Here is a tiny trained network, its code and every weight. The questions are about switching its units off for an input and a class, where a switched-off unit gives its printed mean instead of its output.

import numpy as np


def w(rows, s, z=0):
    codes = np.array(rows[::2]) - 128.0
    scale = np.full(codes.shape[1], s)
    scale[-1] = z or s
    return codes * scale


def norm(h):
    return h / np.sqrt((h * h).mean(-1, keepdims=True) + 1e-5)


def f(y):
    return y / 2 * (1 + np.tanh(0.7978845608 * (y + 0.044715 * y**3)))


def log_softmax(a):
    a = a - a.max(-1, keepdims=True)
    return a - np.log(np.exp(a).sum(-1, keepdims=True))


def net(x, mask):
    res = np.array(x, float).reshape(1, 5) / 4 @ E
    u = 0
    for l in range(2):
        y = f(norm(res) @ A[l][:, :-1].T + A[l][:, -1])
        res = res + np.where(mask[u : u + 12], y, B[l][:, -1]) @ B[l][:, :-1]
        u += 12
    return log_softmax(norm(res)[-1] @ U[:, :-1].T + U[:, -1])


A, B = {}, {}
E = w([
[212,176,168,64,66],'x0',
[148,107,111,71,175],'x1',
[88,217,110,85,61],'x2',
[167,252,115,196,186],'x3',
[183,110,3,151,75],'x4',
],0.0042)
A[0] = w([
[83,63,189,45,95,96],'0.n1',
[126,129,71,25,34,6],'0.n2',
[253,72,164,66,120,21],'0.n3',
[129,125,107,80,76,58],'0.n4',
[106,186,205,112,206,69],'0.n5',
[131,115,78,45,55,25],'0.n6',
[113,192,230,98,166,31],'0.n7',
[146,181,129,98,102,39],'0.n8',
[102,87,96,149,248,99],'0.n9',
[188,225,68,196,179,59],'0.n10',
[174,211,159,90,65,91],'0.n11',
[107,205,254,88,178,1],'0.n12',
],0.0056,0.005)
B[0] = w([
[168,184,72,182,153,247],'0.n1',
[86,148,58,45,54,142],'0.n2',
[229,72,207,148,43,163],'0.n3',
[119,131,107,114,98,79],'0.n4',
[142,177,178,62,128,192],'0.n5',
[112,156,104,71,91,118],'0.n6',
[100,161,192,114,184,163],'0.n7',
[110,64,102,151,143,61],'0.n8',
[130,125,28,2,167,219],'0.n9',
[203,217,54,148,140,228],'0.n10',
[85,49,91,151,182,222],'0.n11',
[87,163,212,108,194,193],'0.n12',
],0.0055,0.0013)
A[1] = w([
[199,209,71,212,156,29],'1.n1',
[90,126,129,148,99,65],'1.n2',
[154,111,83,135,113,65],'1.n3',
[134,129,131,128,127,125],'1.n4',
[188,207,72,205,154,39],'1.n5',
[110,141,114,129,139,111],'1.n6',
[103,40,99,143,192,31],'1.n7',
[254,57,181,118,87,17],'1.n8',
[159,96,60,154,100,105],'1.n9',
[42,137,156,234,43,1],'1.n10',
[93,29,89,144,202,22],'1.n11',
[149,155,130,123,106,110],'1.n12',
],0.0079,0.0063)
B[1] = w([
[170,171,63,202,114,242],'1.n1',
[130,131,135,127,93,65],'1.n2',
[98,144,178,102,138,114],'1.n3',
[122,128,128,127,127,124],'1.n4',
[197,177,66,205,124,230],'1.n5',
[146,121,132,117,132,112],'1.n6',
[85,65,97,174,145,156],'1.n7',
[247,42,189,169,103,228],'1.n8',
[108,162,198,104,152,248],'1.n9',
[89,147,170,254,34,114],'1.n10',
[65,32,88,192,180,184],'1.n11',
[112,111,123,125,129,119],'1.n12',
],0.0083,0.0018)
U = w([
[63,7,86,158,188,150],'0',
[110,137,65,6,34,136],'1',
[208,220,46,194,147,185],'2',
[98,208,254,86,202,174],'3',
[250,39,192,124,91,131],'4',
[63,144,168,206,38,78],'5',
[115,141,64,56,216,2],'6',
],0.017,0.0056)

Each question gives the input, the list of numbers given to net, and the class t.
The units are the neurons (one row each of A and B). Each row of codes is followed by its name. A weight is (code - 128) times the scale printed after its matrix; where a second scale follows, it is the last column's (A, B and U).
mask holds one flag per neuron, layer by layer. A switched-off neuron (its flag False) gives its mean, the last column of its row in B, instead of its output. The means were averaged over made-up inputs and are rounded, as every weight is.
A unit's drop is (log p(t) with every unit on - log p(t) with that unit switched off) / (log p(t) with every unit on - log p(t) with every unit switched off).
The circuit of an input: a set's keep is (log p(t) with only the set's units on - log p(t) with every unit switched off) / (log p(t) with every unit on - log p(t) with every unit switched off). Starting from the 12 units with the biggest drops (on a tie, the unit counted first), units are removed one at a time, each time the one whose removal leaves the highest keep (on an exact tie, the one counted first), for as long as the keep stays at least 0.8.
circuit, biggest first: the units of the circuit, biggest drop first
top k neurons: the k neurons with the biggest drops, biggest first
top k neurons in layer l: the k neurons of layer l with the biggest drops, biggest first
drop when u is switched off: that unit's drop, to one decimal
input [3,3,-7,1,7], class 4: circuit, biggest first : 1.n8, 0.n3
input [-7,-8,3,-4,2], class 5: circuit, biggest first : 1.n10
input [3,-6,5,0,6], class 1: circuit, biggest first : 0.n2, 0.n1, 1.n1
input [8,8,-8,5,4], class 4: top 3 neurons : 0.n3, 1.n8, 0.n1
input [1,-6,4,4,-3], class 3: circuit, biggest first : 0.n1, 0.n12
input [-1,0,-8,1,7], class 0: top 2 neurons : 0.n1, 1.n11
input [0,-8,-4,-6,4], class 5: top 3 neurons : 1.n10, 0.n9, 0.n3
input [6,-5,3,4,-3], class 3: top 2 neurons : 0.n1, 0.n12
input [7,0,1,0,7], class 1: top 2 neurons in layer 0 : 0.n2, 0.n6
input [-4,-6,1,-8,-2], class 5: top 2 neurons : 1.n10, 0.n11
input [4,-4,-5,1,2], class 4: top 2 neurons in layer 0 : 0.n3, 0.n1
input [-7,6,4,-1,-5], class 6: top 2 neurons in layer 1 : 1.n9, 1.n8
input [-4,-8,1,-5,6], class 5: drop when 1.n10 is switched off : 0.3
input [-7,7,-8,8,-3], class 6: drop when 0.n10 is switched off : 0.2
input [1,-8,8,0,1], class 5: drop when 1.n10 is switched off : 0.8
